Below are the code and all the weights of a small trained network. Each question names an input and a target symbol and asks about switching units off, where a switched-off unit gives its printed mean instead of its output.

import numpy as np


def w(rows, s, z=0):
    codes = np.array(rows[::2]) - 128.0
    scale = np.full(codes.shape[1], s)
    scale[-1] = z or s
    return codes * scale


def norm(h):
    return h / np.sqrt((h * h).mean(-1, keepdims=True) + 1e-5)


def f(y):
    return y / 2 * (1 + np.tanh(0.7978845608 * (y + 0.044715 * y**3)))


def softmax(a):
    e = np.exp(a - a.max(-1, keepdims=True))
    return e / e.sum(-1, keepdims=True)


def log_softmax(a):
    a = a - a.max(-1, keepdims=True)
    return a - np.log(np.exp(a).sum(-1, keepdims=True))


def net(x, mask):
    ids = ['ΘΛαεζημξπστψω'.index(c) for c in x.split()]
    T = len(ids)
    res = E[ids] + P[:T]
    u = 0
    for l in range(2):
        r = norm(res)
        for j in range(2):
            rows = slice(4 * j, 4 * j + 4)
            q, k, v = (r @ M[l][rows].T for M in (Q, K, V))
            z = softmax(np.where(np.tri(T) > 0, q @ k.T / 4**0.5, -1e9)) @ v
            o = O[l][rows]
            res = res + np.where(mask[u + j], z, o[:, -1]) @ o[:, :-1]
        u += 2
        y = f(norm(res) @ A[l][:, :-1].T + A[l][:, -1])
        res = res + np.where(mask[u : u + 4], y, B[l][:, -1]) @ B[l][:, :-1]
        u += 4
    return log_softmax(norm(res)[-1] @ U[:, :-1].T + U[:, -1])


Q, K, V, O, A, B = {}, {}, {}, {}, {}, {}
E = w([
[175,131,178,199,145,220,170],'Θ',
[208,165,66,169,168,38,142],'Λ',
[192,110,109,158,69,171,175],'α',
[134,65,152,93,125,143,96],'ε',
[133,78,143,90,171,87,156],'ζ',
[162,67,150,133,114,162,80],'η',
[174,161,127,47,185,155,158],'μ',
[124,189,126,103,113,255,108],'ξ',
[217,170,112,123,119,171,66],'π',
[64,145,100,106,145,144,245],'σ',
[192,85,172,122,164,155,136],'τ',
[55,151,75,92,88,132,76],'ψ',
[73,68,134,88,193,103,157],'ω',
],0.018)
P = w([
[162,153,220,20,4,70,161],'0',
[146,114,173,67,61,94,139],'1',
[148,101,141,76,90,115,129],'2',
[136,92,121,90,109,127,125],'3',
[128,81,109,105,128,130,114],'4',
[121,76,93,118,147,146,106],'5',
[111,62,84,131,164,154,95],'6',
[132,43,51,112,171,176,105],'7',
],0.015)
Q[0] = w([
[123,130,199,176,92,124,93],'0.h0',
[114,203,171,112,140,82,109],'0.h0',
[109,149,86,143,81,117,96],'0.h0',
[158,89,98,80,181,117,72],'0.h0',
[176,74,75,134,90,94,123],'0.h1',
[152,231,82,118,114,158,118],'0.h1',
[168,92,10,77,134,170,182],'0.h1',
[70,170,95,166,89,80,153],'0.h1',
],0.012)
K[0] = w([
[126,225,206,120,49,37,180],'0.h0',
[161,122,235,100,11,88,157],'0.h0',
[153,114,183,109,158,113,179],'0.h0',
[110,73,38,201,144,179,152],'0.h0',
[75,139,122,95,232,181,112],'0.h1',
[126,2,134,122,114,122,135],'0.h1',
[87,70,58,197,250,175,63],'0.h1',
[239,87,162,9,113,128,104],'0.h1',
],0.0084)
V[0] = w([
[204,109,126,140,43,251,73],'0.h0',
[72,105,163,59,153,223,156],'0.h0',
[28,153,142,101,53,144,214],'0.h0',
[115,126,44,197,27,166,215],'0.h0',
[75,51,61,90,123,69,175],'0.h1',
[65,46,116,177,27,39,30],'0.h1',
[129,7,255,155,191,174,97],'0.h1',
[77,195,58,15,159,141,1],'0.h1',
],0.009)
O[0] = w([
[46,164,111,165,126,109,224,253],'0.h0',
[125,139,161,229,153,123,121,96],'0.h0',
[116,200,223,100,192,130,71,44],'0.h0',
[75,200,112,93,249,109,128,142],'0.h0',
[65,102,119,84,176,118,62,235],'0.h1',
[52,67,196,104,72,55,134,32],'0.h1',
[160,81,192,183,168,115,95,17],'0.h1',
[104,190,79,165,55,107,38,91],'0.h1',
],0.012,0.0034)
A[0] = w([
[77,150,185,151,84,254,92,127],'0.n0',
[49,123,105,87,191,143,186,101],'0.n1',
[133,133,131,171,132,193,83,253],'0.n2',
[146,153,151,152,205,4,116,12],'0.n3',
],0.0094,0.0028)
B[0] = w([
[229,83,221,226,70,199,100,169],'0.n0',
[50,73,80,172,85,156,88,254],'0.n1',
[40,100,221,199,166,172,108,189],'0.n2',
[169,76,37,1,109,41,207,133],'0.n3',
],0.0075,0.0038)
Q[1] = w([
[67,76,160,104,81,172,213],'1.h0',
[145,192,179,149,158,23,156],'1.h0',
[164,182,192,67,94,152,95],'1.h0',
[140,148,80,162,135,223,117],'1.h0',
[205,82,103,95,238,172,118],'1.h1',
[68,65,175,103,215,254,91],'1.h1',
[67,95,107,92,134,170,68],'1.h1',
[159,80,169,145,120,100,93],'1.h1',
],0.0094)
K[1] = w([
[158,52,67,61,83,121,191],'1.h0',
[143,199,254,140,100,151,167],'1.h0',
[134,182,191,33,140,95,122],'1.h0',
[123,126,47,209,176,102,96],'1.h0',
[190,119,112,156,232,65,134],'1.h1',
[130,63,59,188,233,142,104],'1.h1',
[93,92,70,149,145,132,33],'1.h1',
[156,39,161,150,128,118,164],'1.h1',
],0.0088)
V[1] = w([
[161,138,124,103,159,88,124],'1.h0',
[71,91,133,94,109,155,100],'1.h0',
[106,113,167,65,67,252,136],'1.h0',
[177,131,113,131,161,148,87],'1.h0',
[124,142,99,149,130,109,108],'1.h1',
[164,106,107,155,133,102,136],'1.h1',
[133,129,109,158,154,92,135],'1.h1',
[120,153,95,139,167,66,114],'1.h1',
],0.013)
O[1] = w([
[124,126,113,190,75,190,136,128],'1.h0',
[170,161,108,130,134,59,153,145],'1.h0',
[136,72,2,189,207,33,100,253],'1.h0',
[64,130,164,137,95,122,202,88],'1.h0',
[116,159,120,105,105,122,179,62],'1.h1',
[185,165,59,91,152,113,118,88],'1.h1',
[189,139,114,89,125,88,148,64],'1.h1',
[170,119,73,86,76,96,141,57],'1.h1',
],0.009,0.0037)
A[1] = w([
[204,73,109,28,109,127,69,245],'1.n0',
[40,148,76,101,98,104,107,3],'1.n1',
[158,254,87,158,165,83,87,130],'1.n2',
[187,145,185,87,204,161,19,231],'1.n3',
],0.0086,0.0021)
B[1] = w([
[140,141,86,162,26,231,125,253],'1.n0',
[84,50,185,103,113,152,170,168],'1.n1',
[86,147,79,254,135,114,103,154],'1.n2',
[99,107,28,62,203,120,115,174],'1.n3',
],0.0095,0.0058)
U = w([
[147,147,161,117,172,90,254,100],'Θ',
[103,92,135,8,54,216,142,194],'Λ',
[1,125,68,93,223,122,172,79],'α',
[138,84,163,160,116,31,99,159],'ε',
[127,34,131,111,143,155,23,4],'ζ',
[134,51,174,164,109,40,184,107],'η',
[109,183,123,216,108,209,82,116],'μ',
[125,238,117,226,104,54,125,138],'ξ',
[139,125,14,144,72,80,189,253],'π',
[147,229,70,69,223,147,29,109],'σ',
[201,77,149,160,176,169,191,25],'τ',
[14,158,130,120,48,44,45,74],'ψ',
[156,96,162,111,136,86,39,147],'ω',
],0.0088,0.0034)

Each question gives the input, a string of symbols that net reads in full, and the target symbol t.
The units are the heads (4 rows each of Q, K, V and O) and the neurons (one row each of A and B). Each row of codes is followed by its name. A weight is (code - 128) times the scale printed after its matrix; where a second scale follows, it is the last column's (O, A, B and U).
mask holds one flag per unit, layer by layer, with each layer's heads first. A switched-off unit (its flag False) gives its mean, the last column of its rows in O or B, instead of its output. The means were averaged over made-up inputs and are rounded, as every weight is.
A unit's drop is (log p(t) with every unit on - log p(t) with that unit switched off) / (log p(t) with every unit on - log p(t) with every unit switched off).
The circuit of an input: a set's keep is (log p(t) with only the set's units on - log p(t) with every unit switched off) / (log p(t) with every unit on - log p(t) with every unit switched off). Starting from all 12 units, units are removed one at a time, each time the one whose removal leaves the highest keep (on an exact tie, the one counted first), for as long as the keep stays at least 0.8.
circuit, biggest first: the units of the circuit, biggest drop first
k most important neurons: the k neurons with the biggest drops, biggest first
heads that matter: for each layer, one digit per head in row order, 1 if its drop is at least 0.15 and else 0, layers parted by /
drop of u: that unit's drop, to one decimal
input π σ ψ π, target ψ: circuit, biggest first => (0.h1)
input Λ ω μ Λ μ π, target π: heads that matter => 10 / 00
input Λ Λ ξ Λ π σ Λ ω, target Λ: heads that matter => 00 / 11
input α μ α π τ ξ ξ ζ, target μ: heads that matter => 01 / 10
input ξ α μ ε, target μ: heads that matter => 11 / 00
input Θ Λ Θ ζ, target τ: heads that matter => 01 / 00
input π Λ Λ σ, target Λ: heads that matter => 00 / 00
input ξ Λ μ ε Λ Λ Λ μ, target Λ: heads that matter => 00 / 10
input π η α Λ, target α: circuit, biggest first => (0.h0; 1.h1)
input π ε Λ σ α Λ, target α: heads that matter => 11 / 00
input Λ Λ π Λ Λ ξ η, target μ: heads that matter => 01 / 00
input π α Λ ω α σ ε τ, target α: circuit, biggest first => (0.h1; 1.h0; 1.n0; 0.h0)
input Λ Λ σ α ξ π μ σ, target μ: circuit, biggest first => (0.h1; 0.h0)
input ξ Λ ξ ε σ Λ σ, target Λ: heads that matter => 01 / 11
input σ Λ π, target Λ: heads that matter => 10 / 10
input Λ π σ Λ σ α Λ ε, target π: circuit, biggest first => (1.h1)
input ε τ ε Λ τ σ τ σ, target τ: heads that matter => 11 / 00
input ζ Λ Λ Λ π τ, target π: heads that matter => 10 / 00
input Λ ψ Λ ξ α, target ξ: circuit, biggest first => (0.h1; 0.h0)
input π α π, target α: circuit, biggest first => (0.h0)
input Λ α Λ Θ π σ η, target σ: circuit, biggest first => (0.h0; 0.h1)
input σ α α ψ σ ζ, target σ: 2 most important neurons => (1.n3; 0.n1)
input Θ μ μ Λ ω, target ζ: drop of 0.h0 => 1.3
input ζ η α ξ Λ η, target π: drop of 0.n2 => 0.1
input α σ σ ω ζ, target ζ: drop of 0.h0 => 0.9
